Below are the code and all the weights of a small trained network. Each question names an input and a class and asks about switching units off, where a switched-off unit gives its printed mean instead of its output.

import numpy as np


def w(rows, s, z=0):
    codes = np.array(rows[::2]) - 128.0
    scale = np.full(codes.shape[1], s)
    scale[-1] = z or s
    return codes * scale


def f(y):
    return np.maximum(y, 0)


def log_softmax(a):
    a = a - a.max(-1, keepdims=True)
    return a - np.log(np.exp(a).sum(-1, keepdims=True))


def net(x, mask):
    res = np.array(x, float).reshape(1, 2) / 4 @ E
    y = f(res @ A[0][:, :-1].T + A[0][:, -1])
    res = res + np.where(mask, y, B[0][:, -1]) @ B[0][:, :-1]
    return log_softmax(res[-1] @ U[:, :-1].T + U[:, -1])


A, B = {}, {}
E = w([
[125,2,120,113,205],'x0',
[199,177,66,83,178],'x1',
],0.018)
A[0] = w([
[249,156,41,75,154,250],'N0',
[132,143,110,123,92,35],'N1',
[150,153,143,146,100,102],'N2',
[126,106,119,117,157,78],'N3',
[97,116,118,144,169,28],'N4',
[105,103,114,135,172,64],'N5',
[106,103,98,117,143,62],'N6',
[61,103,171,182,90,222],'N7',
[138,153,152,124,87,18],'N8',
[121,207,109,142,57,23],'N9',
[135,92,149,96,162,39],'N10',
],0.021,0.002)
B[0] = w([
[58,237,166,222,242,253],'N0',
[142,70,98,83,125,154],'N1',
[138,51,134,69,143,164],'N2',
[188,97,161,100,137,165],'N3',
[134,136,58,64,85,158],'N4',
[225,27,111,69,107,173],'N5',
[177,41,86,97,84,160],'N6',
[10,254,237,229,233,217],'N7',
[182,71,109,108,120,166],'N8',
[209,31,111,40,96,223],'N9',
[126,87,25,57,31,179],'N10',
],0.008,0.029)
U = w([
[50,245,181,242,185,254],'0',
[192,111,129,46,103,2],'1',
],0.012,0.0025)

Each question gives the input, the list of numbers given to net, and the class t.
The units are the neurons (one row each of A and B). Each row of codes is followed by its name. A weight is (code - 128) times the scale printed after its matrix; where a second scale follows, it is the last column's (A, B and U).
mask holds one flag per neuron, in row order. A switched-off neuron (its flag False) gives its mean, the last column of its row in B, instead of its output. The means were averaged over made-up inputs and are rounded, as every weight is.
A unit's drop is (log p(t) with every unit on - log p(t) with that unit switched off) / (log p(t) with every unit on - log p(t) with every unit switched off).
most important unit: the unit with the biggest drop
top k neurons: the k neurons with the biggest drops, biggest first
drop when u is switched off: that unit's drop, to one decimal
input [8,-6], class 1: most important unit	N0
input [2,3], class 0: top 2 neurons	[N9; N0]
input [8,-7], class 1: top 4 neurons	[N0; N5; N10; N6]
input [6,6], class 0: top 2 neurons	[N0; N9]
input [-7,-6], class 1: top 4 neurons	[N9; N0; N8; N2]
input [-2,1], class 1: top 2 neurons	[N7; N0]
input [5,5], class 0: top 2 neurons	[N0; N9]
input [-8,-6], class 1: top 2 neurons	[N9; N0]
input [4,6], class 0: drop when N0 is switched off	4.3
input [3,5], class 0: drop when N0 is switched off	2.9
input [-6,-3], class 1: drop when N9 is switched off	0.4
input [-8,0], class 1: drop when N10 is switched off	0.0
